Below is a small trained network, with its code and all its weights. Each question gives an input and a target symbol and asks what happens when units are switched off, that is, made to give their printed mean instead of their output.

import numpy as np


def w(rows, s, z=0):
    codes = np.array(rows[::2]) - 128.0
    scale = np.full(codes.shape[1], s)
    scale[-1] = z or s
    return codes * scale


def norm(h):
    return h / np.sqrt((h * h).mean(-1, keepdims=True) + 1e-5)


def f(y):
    return y / 2 * (1 + np.tanh(0.7978845608 * (y + 0.044715 * y**3)))


def softmax(a):
    e = np.exp(a - a.max(-1, keepdims=True))
    return e / e.sum(-1, keepdims=True)


def log_softmax(a):
    a = a - a.max(-1, keepdims=True)
    return a - np.log(np.exp(a).sum(-1, keepdims=True))


def net(x, mask):
    ids = ['ΛΦΨαβθμσω'.index(c) for c in x.split()]
    T = len(ids)
    res = E[ids] + P[:T]
    r = norm(res)
    for j in range(3):
        rows = slice(3 * j, 3 * j + 3)
        q, k, v = (r @ M[0][rows].T for M in (Q, K, V))
        z = softmax(np.where(np.tri(T) > 0, q @ k.T / 3**0.5, -1e9)) @ v
        o = O[0][rows]
        res = res + np.where(mask[j], z, o[:, -1]) @ o[:, :-1]
    y = f(norm(res) @ A[0][:, :-1].T + A[0][:, -1])
    res = res + np.where(mask[3:27], y, B[0][:, -1]) @ B[0][:, :-1]
    return log_softmax(norm(res)[-1] @ U[:, :-1].T + U[:, -1])


Q, K, V, O, A, B = {}, {}, {}, {}, {}, {}
E = w([
[84,90,88],'Λ',
[153,122,136],'Φ',
[162,89,132],'Ψ',
[85,162,175],'α',
[133,157,155],'β',
[214,254,166],'θ',
[155,81,127],'μ',
[142,51,153],'σ',
[143,118,134],'ω',
],0.029)
P = w([
[111,183,37],'0',
[160,59,232],'1',
[160,90,254],'2',
[131,101,254],'3',
[118,136,92],'4',
[119,121,74],'5',
[183,148,99],'6',
],0.0084)
Q[0] = w([
[40,148,204],'h1',
[173,91,83],'h1',
[84,106,25],'h1',
[113,247,31],'h2',
[149,63,184],'h2',
[195,147,107],'h2',
[135,185,118],'h3',
[159,79,205],'h3',
[184,123,65],'h3',
],0.014)
K[0] = w([
[65,85,69],'h1',
[143,173,197],'h1',
[132,127,202],'h1',
[188,165,251],'h2',
[68,105,56],'h2',
[45,111,157],'h2',
[74,118,133],'h3',
[138,173,99],'h3',
[129,92,220],'h3',
],0.013)
V[0] = w([
[186,156,105],'h1',
[215,132,77],'h1',
[86,48,98],'h1',
[54,98,97],'h2',
[73,91,47],'h2',
[188,147,131],'h2',
[198,80,91],'h3',
[88,5,174],'h3',
[85,153,134],'h3',
],0.019)
O[0] = w([
[109,122,110,181],'h1',
[134,117,68,234],'h1',
[234,113,111,105],'h1',
[186,78,71,103],'h2',
[176,70,7,145],'h2',
[80,163,140,161],'h2',
[116,225,101,254],'h3',
[133,112,248,167],'h3',
[169,48,142,37],'h3',
],0.016,0.0033)
A[0] = w([
[111,116,146,190],'n1',
[90,73,180,94],'n2',
[78,129,72,147],'n3',
[180,60,80,154],'n4',
[160,41,190,211],'n5',
[151,195,128,190],'n6',
[142,73,167,78],'n7',
[55,137,254,137],'n8',
[110,150,146,72],'n9',
[69,38,46,151],'n10',
[90,186,108,218],'n11',
[41,151,132,196],'n12',
[164,127,119,138],'n13',
[58,28,84,236],'n14',
[115,94,69,118],'n15',
[60,67,184,142],'n16',
[58,83,202,100],'n17',
[141,94,173,59],'n18',
[64,15,105,99],'n19',
[174,161,144,144],'n20',
[137,140,148,151],'n21',
[97,164,155,254],'n22',
[118,153,120,123],'n23',
[169,180,78,131],'n24',
],0.016,0.0026)
B[0] = w([
[131,114,155,145],'n1',
[116,109,186,161],'n2',
[100,66,182,177],'n3',
[70,205,57,192],'n4',
[206,136,170,213],'n5',
[132,166,149,168],'n6',
[171,148,169,157],'n7',
[57,198,243,254],'n8',
[132,134,157,138],'n9',
[112,18,22,203],'n10',
[125,136,247,194],'n11',
[163,65,176,206],'n12',
[115,147,91,142],'n13',
[140,1,40,196],'n14',
[90,95,120,162],'n15',
[104,64,183,181],'n16',
[105,87,207,191],'n17',
[154,152,163,152],'n18',
[178,21,116,173],'n19',
[122,146,82,155],'n20',
[133,135,129,141],'n21',
[107,141,198,187],'n22',
[119,132,162,137],'n23',
[71,194,125,164],'n24',
],0.021,0.0094)
U = w([
[206,46,185,130],'Λ',
[193,79,114,171],'Φ',
[127,94,157,1],'Ψ',
[138,193,156,135],'α',
[71,113,132,126],'β',
[105,106,121,146],'θ',
[150,187,126,193],'μ',
[252,145,171,205],'σ',
[129,40,159,52],'ω',
],0.018,0.005)

Each question gives the input, a string of symbols that net reads in full, and the target symbol t.
The units are the heads (3 rows each of Q, K, V and O) and the neurons (one row each of A and B). Each row of codes is followed by its name. A weight is (code - 128) times the scale printed after its matrix; where a second scale follows, it is the last column's (O, A, B and U).
mask holds one flag per unit, heads first, then neurons. A switched-off unit (its flag False) gives its mean, the last column of its rows in O or B, instead of its output. The means were averaged over made-up inputs and are rounded, as every weight is.
A unit's drop is (log p(t) with every unit on - log p(t) with that unit switched off) / (log p(t) with every unit on - log p(t) with every unit switched off).
most important unit: the unit with the biggest drop
which heads matter: for each layer, one digit per head in row order, 1 if its drop is at least 0.15 and else 0, layers parted by /
drop of u: that unit's drop, to one decimal
input μ μ σ β, target μ: which heads matter	100
input Ψ σ σ, target α: which heads matter	001
input α Λ θ α μ σ, target Φ: most important unit	h2
input μ α Ψ, target μ: which heads matter	011
input Ψ Ψ α, target α: which heads matter	001
input μ β Λ, target μ: which heads matter	111
input μ Φ ω, target μ: which heads matter	101
input Φ μ Φ σ, target β: which heads matter	111
input σ Φ Ψ α, target σ: which heads matter	100
input μ α σ, target μ: which heads matter	011
input α μ α Λ, target Φ: which heads matter	010
input μ σ α μ, target μ: which heads matter	011
input σ θ σ α, target μ: which heads matter	101
input Φ σ μ μ, target β: which heads matter	101
input Φ Φ σ Φ, target β: most important unit	h1
input Φ ω β, target β: drop of n3	0.2
input σ σ ω ω, target σ: drop of h1	0.3
input ω μ σ σ μ μ, target σ: drop of h3	1.1
